Below are the code and all the weights of a small trained network. Each question names an input and a target symbol and asks about switching units off, where a switched-off unit gives its printed mean instead of its output.

import numpy as np


def w(rows, s, z=0):
    codes = np.array(rows[::2]) - 128.0
    scale = np.full(codes.shape[1], s)
    scale[-1] = z or s
    return codes * scale


def norm(h):
    return h / np.sqrt((h * h).mean(-1, keepdims=True) + 1e-5)


def f(y):
    return y / 2 * (1 + np.tanh(0.7978845608 * (y + 0.044715 * y**3)))


def softmax(a):
    e = np.exp(a - a.max(-1, keepdims=True))
    return e / e.sum(-1, keepdims=True)


def log_softmax(a):
    a = a - a.max(-1, keepdims=True)
    return a - np.log(np.exp(a).sum(-1, keepdims=True))


def net(x, mask):
    ids = ['ΘΛΠΩαβγεημ'.index(c) for c in x.split()]
    T = len(ids)
    res = E[ids] + P[:T]
    u = 0
    for l in range(3):
        r = norm(res)
        for j in range(3):
            rows = slice(2 * j, 2 * j + 2)
            q, k, v = (r @ M[l][rows].T for M in (Q, K, V))
            z = softmax(np.where(np.tri(T) > 0, q @ k.T / 2**0.5, -1e9)) @ v
            o = O[l][rows]
            res = res + np.where(mask[u + j], z, o[:, -1]) @ o[:, :-1]
        u += 3
        y = f(norm(res) @ A[l][:, :-1].T + A[l][:, -1])
        res = res + np.where(mask[u : u + 4], y, B[l][:, -1]) @ B[l][:, :-1]
        u += 4
    return log_softmax(norm(res)[-1] @ U[:, :-1].T + U[:, -1])


Q, K, V, O, A, B = {}, {}, {}, {}, {}, {}
E = w([
[123,133,148],'Θ',
[126,140,193],'Λ',
[143,127,218],'Π',
[116,171,105],'Ω',
[128,137,186],'α',
[83,5,103],'β',
[97,95,115],'γ',
[106,91,159],'ε',
[121,63,142],'η',
[109,75,85],'μ',
],0.031)
P = w([
[254,97,133],'0',
[196,111,126],'1',
[123,136,113],'2',
[114,128,109],'3',
[99,123,114],'4',
[88,118,119],'5',
[79,115,121],'6',
[72,107,131],'7',
],0.0096)
Q[0] = w([
[182,187,88],'L0H1',
[166,143,232],'L0H1',
[16,127,102],'L0H2',
[121,246,252],'L0H2',
[125,122,140],'L0H3',
[143,114,93],'L0H3',
],0.012)
K[0] = w([
[248,132,87],'L0H1',
[88,102,183],'L0H1',
[56,152,81],'L0H2',
[52,235,251],'L0H2',
[122,141,133],'L0H3',
[136,82,124],'L0H3',
],0.012)
V[0] = w([
[157,88,195],'L0H1',
[166,63,151],'L0H1',
[1,230,91],'L0H2',
[205,68,105],'L0H2',
[62,112,150],'L0H3',
[165,124,30],'L0H3',
],0.0094)
O[0] = w([
[34,183,127,250],'L0H1',
[97,202,93,179],'L0H1',
[253,95,100,120],'L0H2',
[59,173,87,64],'L0H2',
[158,109,175,144],'L0H3',
[75,224,73,2],'L0H3',
],0.0075,0.0035)
A[0] = w([
[168,24,141,84],'L0N1',
[197,172,178,89],'L0N2',
[195,246,174,177],'L0N3',
[212,174,120,254],'L0N4',
],0.012,0.0028)
B[0] = w([
[24,197,113,253],'L0N1',
[63,129,216,201],'L0N2',
[36,184,223,222],'L0N3',
[11,80,173,218],'L0N4',
],0.012,0.0045)
Q[1] = w([
[133,115,174],'L1H1',
[155,225,159],'L1H1',
[113,147,172],'L1H2',
[166,193,78],'L1H2',
[117,2,59],'L1H3',
[63,149,95],'L1H3',
],0.027)
K[1] = w([
[101,181,199],'L1H1',
[207,233,117],'L1H1',
[115,139,192],'L1H2',
[153,198,71],'L1H2',
[34,24,2],'L1H3',
[2,144,36],'L1H3',
],0.019)
V[1] = w([
[104,75,106],'L1H1',
[122,62,20],'L1H1',
[77,100,160],'L1H2',
[137,93,71],'L1H2',
[118,191,145],'L1H3',
[8,139,43],'L1H3',
],0.011)
O[1] = w([
[127,107,187,143],'L1H1',
[61,53,191,40],'L1H1',
[204,128,175,243],'L1H2',
[63,202,114,44],'L1H2',
[152,192,117,170],'L1H3',
[255,57,160,255],'L1H3',
],0.0077,0.008)
A[1] = w([
[250,73,241,92],'L1N1',
[176,119,53,3],'L1N2',
[78,16,161,144],'L1N3',
[244,166,134,92],'L1N4',
],0.011,0.002)
B[1] = w([
[6,182,53,246],'L1N1',
[85,131,68,119],'L1N2',
[200,172,110,195],'L1N3',
[76,127,162,144],'L1N4',
],0.019,0.011)
Q[2] = w([
[251,73,79],'L2H1',
[146,162,147],'L2H1',
[131,181,196],'L2H2',
[72,90,170],'L2H2',
[121,179,63],'L2H3',
[82,75,134],'L2H3',
],0.028)
K[2] = w([
[91,7,28],'L2H1',
[136,47,119],'L2H1',
[152,177,254],'L2H2',
[60,67,154],'L2H2',
[91,201,184],'L2H3',
[92,83,94],'L2H3',
],0.024)
V[2] = w([
[88,166,89],'L2H1',
[156,164,199],'L2H1',
[69,226,34],'L2H2',
[249,186,24],'L2H2',
[168,240,145],'L2H3',
[131,155,170],'L2H3',
],0.011)
O[2] = w([
[157,109,95,175],'L2H1',
[142,179,107,197],'L2H1',
[247,106,122,255],'L2H2',
[160,35,124,28],'L2H2',
[99,86,76,207],'L2H3',
[99,116,105,175],'L2H3',
],0.013,0.008)
A[2] = w([
[218,34,162,3],'L2N1',
[180,215,119,68],'L2N2',
[255,197,67,39],'L2N3',
[68,186,191,176],'L2N4',
],0.012,0.0029)
B[2] = w([
[10,183,76,158],'L2N1',
[46,80,171,187],'L2N2',
[149,189,243,159],'L2N3',
[220,32,134,253],'L2N4',
],0.013,0.0083)
U = w([
[68,181,44,194],'Θ',
[142,113,124,11],'Λ',
[145,116,122,4],'Π',
[136,112,128,21],'Ω',
[97,8,182,162],'α',
[231,143,110,165],'β',
[112,7,19,125],'γ',
[114,171,236,176],'ε',
[221,99,82,176],'η',
[141,115,127,2],'μ',
],0.016,0.0066)

Each question gives the input, a string of symbols that net reads in full, and the target symbol t.
The units are the heads (2 rows each of Q, K, V and O) and the neurons (one row each of A and B). Each row of codes is followed by its name. A weight is (code - 128) times the scale printed after its matrix; where a second scale follows, it is the last column's (O, A, B and U).
mask holds one flag per unit, layer by layer, with each layer's heads first. A switched-off unit (its flag False) gives its mean, the last column of its rows in O or B, instead of its output. The means were averaged over made-up inputs and are rounded, as every weight is.
A unit's drop is (log p(t) with every unit on - log p(t) with that unit switched off) / (log p(t) with every unit on - log p(t) with every unit switched off).
The circuit of an input: a set's keep is (log p(t) with only the set's units on - log p(t) with every unit switched off) / (log p(t) with every unit on - log p(t) with every unit switched off). Starting from the 12 units with the biggest drops (on a tie, the unit counted first), units are removed one at a time, each time the one whose removal leaves the highest keep (on an exact tie, the one counted first), for as long as the keep stays at least 0.8.
circuit, biggest first: the units of the circuit, biggest drop first
k most important neurons: the k neurons with the biggest drops, biggest first
which heads matter: for each layer, one digit per head in row order, 1 if its drop is at least 0.15 and else 0, layers parted by /
drop of u: that unit's drop, to one decimal
input γ Ω Θ, target ε: which heads matter => 010 / 000 / 010
input μ Θ α γ, target η: which heads matter => 001 / 101 / 010
input β Θ η, target β: 4 most important neurons => (L1N3 L0N1 L0N3 L1N1)
input μ Π Θ, target ε: circuit, biggest first => (L1H3 L1N1 L2N2)
input Π γ Θ β, target η: circuit, biggest first => (L1N1 L1N3)
input Θ Ω Λ ε β, target Θ: which heads matter => 000 / 101 / 111
input μ Ω γ, target γ: which heads matter => 010 / 010 / 110
input Ω η γ, target β: 2 most important neurons => (L1N1 L1N3)
input γ Θ Θ Ω α Λ γ, target η: which heads matter => 000 / 001 / 010
input Θ Π Θ Θ η γ, target β: which heads matter => 000 / 001 / 010
input α γ Ω, target ε: which heads matter => 000 / 000 / 000
input α β Θ Λ γ Λ, target Θ: circuit, biggest first => (L1N1)
input Ω α Ω η β, target β: 3 most important neurons => (L1N3 L1N1 L0N3)
input Π Θ Θ β, target α: most important neuron => (L1N1)
input Ω β Θ β Ω β, target α: which heads matter => 000 / 100 / 011
input β μ Θ γ Θ μ Θ ε, target γ: 3 most important neurons => (L0N3 L1N3 L0N2)
input η α η, target β: 4 most important neurons => (L1N3 L1N1 L2N3 L0N1)
input μ Θ β Θ Ω, target ε: which heads matter => 000 / 000 / 010
input Θ Θ Π α Ω Π, target Θ: which heads matter => 100 / 100 / 010
input β ε Λ μ Ω Π Ω Π, target Θ: 4 most important neurons => (L0N3 L1N1 L0N1 L2N3)
input β Θ β β Π Θ μ γ, target γ: 2 most important neurons => (L0N4 L0N3)
input Λ γ η Θ β, target β: which heads matter => 000 / 100 / 011
input Θ Θ Λ Ω α Ω Ω ε, target Θ: 4 most important neurons => (L1N1 L0N1 L2N4 L0N4)
input Λ β μ ε Ω μ Λ, target Θ: drop of L0N4 => 0.6
